Below are the code and all the weights of a small trained network. Each question names an input and a class and asks about switching units off, where a switched-off unit gives its printed mean instead of its output.

import numpy as np


def w(rows, s, z=0):
    codes = np.array(rows[::2]) - 128.0
    scale = np.full(codes.shape[1], s)
    scale[-1] = z or s
    return codes * scale


def f(y):
    return y / 2 * (1 + np.tanh(0.7978845608 * (y + 0.044715 * y**3)))


def log_softmax(a):
    a = a - a.max(-1, keepdims=True)
    return a - np.log(np.exp(a).sum(-1, keepdims=True))


def net(x, mask):
    res = np.array(x, float).reshape(1, 3) / 4 @ E
    y = f(res @ A[0][:, :-1].T + A[0][:, -1])
    res = res + np.where(mask, y, B[0][:, -1]) @ B[0][:, :-1]
    return log_softmax(res[-1] @ U[:, :-1].T + U[:, -1])


A, B = {}, {}
E = w([
[176,207,118,157,135,90,249,138,99,125],'x0',
[165,144,175,62,205,124,123,239,127,184],'x1',
[39,104,156,162,157,86,125,172,78,78],'x2',
],0.016)
A[0] = w([
[141,159,91,203,78,106,171,110,77,107,215],'neuron 1',
[170,178,19,113,97,229,151,100,163,232,232],'neuron 2',
[134,112,139,156,142,41,228,76,72,118,192],'neuron 3',
[97,119,201,59,123,132,92,220,107,166,141],'neuron 4',
[108,35,114,105,4,193,116,41,174,13,242],'neuron 5',
[205,159,188,85,234,163,131,202,136,229,232],'neuron 6',
[23,100,162,221,184,24,172,134,1,58,253],'neuron 7',
],0.0085,0.0037)
B[0] = w([
[53,218,73,98,2,121,201,120,42,183,190],'neuron 1',
[225,165,83,119,54,181,138,38,205,173,202],'neuron 2',
[68,118,92,55,36,141,211,197,172,156,192],'neuron 3',
[71,27,239,42,179,163,147,219,5,170,200],'neuron 4',
[80,118,162,246,121,236,133,56,219,91,233],'neuron 5',
[211,59,252,73,125,51,165,237,246,157,240],'neuron 6',
[41,93,117,150,133,37,131,110,46,15,254],'neuron 7',
],0.0077,0.022)
U = w([
[101,23,178,89,252,86,106,193,100,158,254],'0',
[126,140,116,194,113,237,106,63,183,162,236],'1',
[204,194,80,85,118,121,138,103,115,175,29],'2',
[56,101,136,201,214,73,31,112,71,20,110],'3',
[201,121,161,129,155,61,152,174,181,161,71],'4',
[22,166,111,136,86,54,164,122,1,88,68],'5',
],0.0097,0.0021)

Each question gives the input, the list of numbers given to net, and the class t.
The units are the neurons (one row each of A and B). Each row of codes is followed by its name. A weight is (code - 128) times the scale printed after its matrix; where a second scale follows, it is the last column's (A, B and U).
mask holds one flag per neuron, in row order. A switched-off neuron (its flag False) gives its mean, the last column of its row in B, instead of its output. The means were averaged over made-up inputs and are rounded, as every weight is.
A unit's drop is (log p(t) with every unit on - log p(t) with that unit switched off) / (log p(t) with every unit on - log p(t) with every unit switched off).
The circuit of an input: a set's keep is (log p(t) with only the set's units on - log p(t) with every unit switched off) / (log p(t) with every unit on - log p(t) with every unit switched off). Starting from all 7 units, units are removed one at a time, each time the one whose removal leaves the highest keep (on an exact tie, the one counted first), for as long as the keep stays at least 0.8.
circuit, biggest first: the units of the circuit, biggest drop first
most important unit: the unit with the biggest drop
k most important neurons: the k neurons with the biggest drops, biggest first
drop when u is switched off: that unit's drop, to one decimal
input [-8,0,0], class 1: 3 most important neurons -> (neuron 7; neuron 5; neuron 6)
input [4,0,-1], class 2: 4 most important neurons -> (neuron 7; neuron 5; neuron 4; neuron 6)
input [6,-8,-4], class 1: most important unit -> neuron 5
input [8,-1,-2], class 2: 3 most important neurons -> (neuron 7; neuron 2; neuron 4)
input [8,1,-2], class 2: circuit, biggest first -> (neuron 1; neuron 7)
input [-3,-6,5], class 3: circuit, biggest first -> (neuron 5; neuron 7)
input [-5,-1,2], class 3: circuit, biggest first -> (neuron 6; neuron 1)
input [-6,-8,4], class 3: 2 most important neurons -> (neuron 7; neuron 2)
input [1,-1,-2], class 1: 2 most important neurons -> (neuron 7; neuron 6)
input [-1,-5,1], class 1: 3 most important neurons -> (neuron 5; neuron 4; neuron 7)
input [4,-2,-5], class 2: 2 most important neurons -> (neuron 5; neuron 1)
input [-5,8,-8], class 4: 3 most important neurons -> (neuron 2; neuron 6; neuron 7)
input [0,-8,1], class 1: 2 most important neurons -> (neuron 5; neuron 4)
input [6,-1,-5], class 2: most important unit -> neuron 5
input [8,-7,-6], class 1: drop when neuron 1 is switched off -> -0.1
input [-4,-1,-1], class 1: drop when neuron 7 is switched off -> 1.2
input [-6,-2,5], class 3: drop when neuron 7 is switched off -> 0.0
